Small tables with named rows and columns. After each table, cells are looked up by row and column.

Zak
|  | Sek | Nup | Fekin | Kap | Tof | Momanot | Lugani | Gon | Kun | Rur |
|---|---|---|---|---|---|---|---|---|---|---|
| Riv | 32 | -38 | -11 | -16 | 5 | -18 | 9 | 15 | -58 | -14 |
| Ribesam | 7 | 7 | 17 | 8 | 6 | 9 | 13 | 7 | -6 | 15 |
| Gebud | 18 | -60 | 9 | 30 | -18 | -13 | 42 | 36 | -70 | 10 |
| Dologid | -25 | 38 | -8 | 19 | 3 | 5 | -17 | 2 | 59 | 17 |
| Kalof | -21 | -36 | -22 | -16 | 59 | 1 | 69 | -79 | 48 | -53 |
| Dazek | 90 | 42 | 65 | -32 | 35 | -66 | -12 | 17 | 28 | 4 |
| Ruzip | 10 | 13 | 5 | 11 | 8 | 13 | 5 | 11 | 8 | 0 |
| Valotub | 58 | 21 | 65 | -19 | -21 | -28 | -49 | 71 | 25 | 7 |
| Fadiz | -21 | -45 | -17 | -29 | 51 | 4 | 60 | -92 | 36 | -58 |

Ruzip, Kun -> 8
Dazek, Rur -> 4
Fadiz, Rur -> -58
Dazek, Momanot -> -66
Ruzip, Rur -> 0
Kalof, Kap -> -16

Legizag:
,Lobibi,Gim,Vuvefa,Karego,Sur,Zuginud,Kozu,Gir,Vam,Goz
Nor,206,121,61,98,158,98,86,138,91,75
Mati,171,163,41,133,169,113,51,124,53,84
Kovag,223,121,80,123,120,101,62,135,85,60
Veb,219,121,69,73,99,101,33,105,63,75
Sezeda,219,145,45,88,147,95,80,101,88,127
Zed,227,182,69,78,131,101,109,131,69,89
Gabafi,176,140,61,128,185,89,27,138,69,108
Numu,214,126,73,103,147,118,80,131,88,108
Midu,189,131,84,108,142,104,86,113,98,103
Dap,210,112,76,123,158,104,62,135,85,99
Kabi,210,135,104,88,126,121,51,135,82,94
Mup,210,135,69,128,137,75,45,98,72,60

What is the Lobibi of Kovag in Legizag?
223
What is the Sur of Mati in Legizag?
169
What is the Gim of Numu in Legizag?
126
What is the Gim of Kovag in Legizag?
121
What is the Sur of Dap in Legizag?
158
What is the Goz of Dap in Legizag?
99
What is the Goz of Mati in Legizag?
84
What is the Karego of Dap in Legizag?
123
What is the Goz of Nor in Legizag?
75
What is the Lobibi of Mup in Legizag?
210
What is the Vuvefa of Numu in Legizag?
73
What is the Gim of Sezeda in Legizag?
145
What is the Kozu of Mati in Legizag?
51
What is the Goz of Veb in Legizag?
75
What is the Vam of Zed in Legizag?
69
What is the Zuginud of Mup in Legizag?
75
What is the Lobibi of Dap in Legizag?
210
What is the Kozu of Zed in Legizag?
109
What is the Gir of Mati in Legizag?
124
What is the Vuvefa of Kovag in Legizag?
80

Tulusuk:
	Zoduv	Nota	Kigagar	Zemupor	Vipu	Dapino	Gemo	Sina	Nel
Pida	456	367	461	517	534	503	351	344	418
Vot	427	307	716	421	596	541	335	618	572
Tisizal	511	473	389	485	411	420	498	327	413
Nanopov	451	334	578	435	535	503	395	491	508
Gikepok	451	289	449	589	593	541	259	198	364
Peku	685	493	754	374	392	345	540	572	603

Nel of Peku: 603
Gemo of Vot: 335
Vipu of Tisizal: 411
Sina of Tisizal: 327
Zoduv of Nanopov: 451
Nel of Pida: 418
Nota of Peku: 493
Nota of Gikepok: 289
Sina of Vot: 618
Vipu of Peku: 392

Table Keguma
|  | Gudof | Seb | Foz | Zab | Pifere | Sazonun |
|---|---|---|---|---|---|---|
| Tonefi | 20.142 | 43.612 | 11.199 | 85.384 | 21.353 | 45.372 |
| Fibidid | 62.131 | 75.925 | 64.263 | 96.442 | 78.487 | 39.133 |
| Pepi | 80.850 | 49.909 | 16.873 | 75.172 | 40.012 | -54.120 |
| Fem | 57.118 | 43.117 | 62.179 | 32.333 | 43.257 | 27.950 |

Gudof of Fibidid is 62.131
Pifere of Tonefi is 21.353
Seb of Fem is 43.117
Foz of Fibidid is 64.263
Seb of Fibidid is 75.925
Foz of Fem is 62.179
Seb of Tonefi is 43.612
Gudof of Tonefi is 20.142
Zab of Fibidid is 96.442
Row with the largest Seb: Fibidid

Meva =
fields: Gumem, Gemete, Tun, Zega, Gumir, Mesamup, Kep, Vaz, Zufo
Mot: [-0.24, 0.15, 0.57, -0.22, -0.01, -0.17, -0.13, 0.00, -0.44]
Sirobov: [-0.19, 0.50, -0.10, -0.26, -0.77, 0.08, 0.10, 0.24, -0.15]
Robosos: [-0.48, -0.28, -0.63, 0.18, -0.05, -0.11, -0.20, 0.27, -0.26]
Fimalak: [0.05, 0.01, 0.11, -0.29, -0.07, -0.10, -0.08, -0.02, -0.23]
Duturab: [-0.40, -0.30, -0.23, -0.20, 0.11, 0.00, -0.33, -0.17, -0.31]
Meseru: [0.25, -0.03, -0.29, 0.33, -0.21, 0.10, 0.36, -0.33, 0.33]
Ropabe: [-0.92, -0.39, -0.03, 0.23, -0.36, 0.42, 0.07, -0.68, 0.21]

What is the Kep of Duturab in Meva? -0.33
What is the Kep of Mot in Meva? -0.13
What is the Tun of Mot in Meva? 0.57
What is the Zufo of Fimalak in Meva? -0.23
What is the Tun of Meseru in Meva? -0.29
What is the Gumem of Robosos in Meva? -0.48
What is the Tun of Fimalak in Meva? 0.11
What is the Vaz of Fimalak in Meva? -0.02
What is the Mesamup of Mot in Meva? -0.17
What is the Mesamup of Fimalak in Meva? -0.10
What is the Gumem of Fimalak in Meva? 0.05
What is the Zega of Fimalak in Meva? -0.29
What is the Zufo of Ropabe in Meva? 0.21
What is the Tun of Ropabe in Meva? -0.03
What is the Gemete of Sirobov in Meva? 0.50
What is the Vaz of Meseru in Meva? -0.33
What is the Zufo of Meseru in Meva? 0.33
What is the Zega of Meseru in Meva? 0.33
What is the Kep of Meseru in Meva? 0.36
What is the Gumir of Fimalak in Meva? -0.07

Table Rebor
|  | Mifog | Dos | Puz | Noz | Lep | Vizof | Seboti | Befez |
|---|---|---|---|---|---|---|---|---|
| Rapudap | 2443 | 3979 | 1157 | 8010 | 8243 | 868 | 4864 | 636 |
| Vabamed | 5822 | 5100 | 7471 | 2037 | 6540 | 421 | 8181 | 3803 |
| Ditule | 2331 | 2837 | 6973 | 5209 | 2172 | 5454 | 2497 | 724 |
| Gamav | 1421 | 8241 | 2990 | 2622 | 7649 | 3703 | 5251 | 2399 |
| Dedoz | 6943 | 7317 | 5830 | 3471 | 3636 | 5490 | 4616 | 4396 |
| Bamit | 347 | 1645 | 741 | 4453 | 5149 | 1636 | 7628 | 510 |
| Sor | 1458 | 8275 | 8460 | 6225 | 6153 | 4350 | 3650 | 2514 |
| Gok | 3577 | 4902 | 536 | 2655 | 1449 | 4000 | 547 | 8308 |
| Tozuko | 1973 | 1737 | 2074 | 363 | 7276 | 5879 | 3800 | 4807 |
| Noropob | 2975 | 839 | 6846 | 852 | 5304 | 5353 | 7183 | 1684 |
| Giko | 5776 | 1901 | 2960 | 483 | 1956 | 5253 | 5045 | 723 |
| Nogagev | 538 | 5874 | 7637 | 2374 | 6528 | 8328 | 2974 | 5295 |

Tozuko, Vizof -> 5879
Ditule, Mifog -> 2331
Dedoz, Mifog -> 6943
Bamit, Mifog -> 347
Vabamed, Mifog -> 5822
Vabamed, Seboti -> 8181
Tozuko, Seboti -> 3800
Gamav, Noz -> 2622

